Below is a small trained network, with its code and all its weights. Each question gives an input and a class and asks what happens when units are switched off, that is, made to give their printed mean instead of their output.

import numpy as np


def w(rows, s, z=0):
    codes = np.array(rows[::2]) - 128.0
    scale = np.full(codes.shape[1], s)
    scale[-1] = z or s
    return codes * scale


def norm(h):
    return h / np.sqrt((h * h).mean(-1, keepdims=True) + 1e-5)


def f(y):
    return np.maximum(y, 0)


def log_softmax(a):
    a = a - a.max(-1, keepdims=True)
    return a - np.log(np.exp(a).sum(-1, keepdims=True))


def net(x, mask):
    res = np.array(x, float).reshape(1, 6) / 4 @ E
    u = 0
    for l in range(2):
        y = f(norm(res) @ A[l][:, :-1].T + A[l][:, -1])
        res = res + np.where(mask[u : u + 11], y, B[l][:, -1]) @ B[l][:, :-1]
        u += 11
    return log_softmax(norm(res)[-1] @ U[:, :-1].T + U[:, -1])


A, B = {}, {}
E = w([
[130,128,127,127,128,130],'x0',
[207,128,180,163,195,100],'x1',
[139,127,88,122,153,1],'x2',
[134,128,126,128,127,128],'x3',
[103,54,96,197,114,136],'x4',
[127,130,127,128,127,128],'x5',
],0.0039)
A[0] = w([
[87,127,93,131,95,183,103],'L0N1',
[135,149,98,120,153,65,156],'L0N2',
[177,208,194,87,192,119,106],'L0N3',
[190,89,164,167,157,121,89],'L0N4',
[155,182,189,105,166,134,85],'L0N5',
[155,123,197,155,140,178,79],'L0N6',
[133,226,112,2,73,128,155],'L0N7',
[110,166,98,91,115,89,3],'L0N8',
[110,109,101,116,103,85,83],'L0N9',
[124,72,148,172,134,160,28],'L0N10',
[116,169,106,94,107,89,17],'L0N11',
],0.0058,0.0041)
B[0] = w([
[151,110,191,93,112,92,182],'L0N1',
[135,80,154,161,123,65,215],'L0N2',
[134,133,98,90,1,141,214],'L0N3',
[88,136,147,172,199,117,182],'L0N4',
[117,128,64,98,89,166,174],'L0N5',
[91,157,67,96,142,183,177],'L0N6',
[114,110,162,230,245,120,253],'L0N7',
[139,58,132,174,154,78,146],'L0N8',
[127,122,83,108,148,123,163],'L0N9',
[108,187,181,91,123,110,151],'L0N10',
[131,39,129,195,158,57,147],'L0N11',
],0.0057,0.0045)
A[1] = w([
[83,102,39,107,96,103,5],'L1N1',
[195,138,139,74,69,54,21],'L1N2',
[117,112,106,146,171,71,169],'L1N3',
[126,108,22,115,54,65,148],'L1N4',
[83,135,140,165,206,186,16],'L1N5',
[208,195,136,84,60,199,95],'L1N6',
[157,154,155,159,155,198,168],'L1N7',
[87,116,99,105,180,70,87],'L1N8',
[72,143,156,183,205,224,13],'L1N9',
[157,131,152,154,161,117,167],'L1N10',
[88,79,184,63,2,192,119],'L1N11',
],0.0053,0.0023)
B[1] = w([
[160,151,100,91,113,154,160],'L1N1',
[98,188,226,161,121,166,156],'L1N2',
[85,111,109,109,118,229,254],'L1N3',
[185,223,164,85,100,182,219],'L1N4',
[178,177,187,122,78,60,196],'L1N5',
[69,51,55,98,123,127,192],'L1N6',
[134,163,88,78,58,127,216],'L1N7',
[116,101,94,100,135,204,204],'L1N8',
[212,213,198,110,66,34,237],'L1N9',
[96,117,159,143,120,168,194],'L1N10',
[126,80,108,199,254,58,235],'L1N11',
],0.0052,0.0038)
U = w([
[173,232,221,126,84,98,204],'0',
[86,13,121,203,226,103,166],'1',
[121,124,2,44,75,197,3],'2',
],0.0095,0.00073)

Each question gives the input, the list of numbers given to net, and the class t.
The units are the neurons (one row each of A and B). Each row of codes is followed by its name. A weight is (code - 128) times the scale printed after its matrix; where a second scale follows, it is the last column's (A, B and U).
mask holds one flag per neuron, layer by layer. A switched-off neuron (its flag False) gives its mean, the last column of its row in B, instead of its output. The means were averaged over made-up inputs and are rounded, as every weight is.
A unit's drop is (log p(t) with every unit on - log p(t) with that unit switched off) / (log p(t) with every unit on - log p(t) with every unit switched off).
The circuit of an input: a set's keep is (log p(t) with only the set's units on - log p(t) with every unit switched off) / (log p(t) with every unit on - log p(t) with every unit switched off). Starting from the 12 units with the biggest drops (on a tie, the unit counted first), units are removed one at a time, each time the one whose removal leaves the highest keep (on an exact tie, the one counted first), for as long as the keep stays at least 0.8.
units of the circuit, in order: the units of the circuit, biggest drop first
most important unit: the unit with the biggest drop
top k neurons: the k neurons with the biggest drops, biggest first
k most important neurons of layer l: the k neurons of layer l with the biggest drops, biggest first
drop when u is switched off: that unit's drop, to one decimal
input [4,8,0,-4,-4,5], class 2: 2 most important neurons of layer 1	L1N6, L1N9
input [-4,-7,-5,0,0,-3], class 0: 3 most important neurons of layer 0	L0N3, L0N7, L0N2
input [8,-6,5,7,-4,-8], class 1: units of the circuit, in order	L0N7
input [2,6,-7,0,-8,-3], class 2: units of the circuit, in order	L0N3, L1N6
input [-6,-3,1,-4,8,-5], class 2: 2 most important neurons of layer 1	L1N4, L1N1
input [8,-2,7,-3,3,-7], class 2: 2 most important neurons of layer 1	L1N4, L1N9
input [-3,-6,0,-2,-3,-4], class 0: units of the circuit, in order	L0N7, L1N9
input [-8,-6,-4,2,0,8], class 0: units of the circuit, in order	L0N3, L1N9
input [-8,1,-6,-4,7,1], class 0: top 2 neurons	L0N3, L1N9
input [-6,1,-1,0,7,-1], class 0: top 2 neurons	L0N3, L0N2
input [6,0,8,-1,1,8], class 2: 2 most important neurons of layer 0	L0N7, L0N1
input [2,-8,1,7,0,8], class 1: 3 most important neurons of layer 0	L0N1, L0N7, L0N5
input [1,-3,-4,-3,2,6], class 1: top 2 neurons	L0N7, L1N11
input [7,-6,-7,-7,7,8], class 1: most important unit	L1N11
input [-7,7,-8,1,-2,1], class 2: 2 most important neurons of layer 0	L0N7, L0N3
input [-3,-8,1,6,0,4], class 1: 4 most important neurons of layer 0	L0N1, L0N7, L0N5, L0N6
input [3,-8,-2,-2,-1,6], class 0: top 2 neurons	L0N7, L0N3
input [0,8,-1,7,8,8], class 0: 2 most important neurons of layer 0	L0N2, L0N7
input [8,-3,6,5,6,-7], class 2: top 2 neurons	L0N7, L1N4
input [-7,6,-6,-6,-4,2], class 2: most important neuron of layer 0	L0N3
input [4,-8,6,0,-6,-6], class 1: drop when L0N7 is switched off	0.9
input [-3,-3,4,4,-8,-8], class 1: drop when L0N7 is switched off	1.5
input [8,-1,6,-1,-5,6], class 1: drop when L0N7 is switched off	2.3
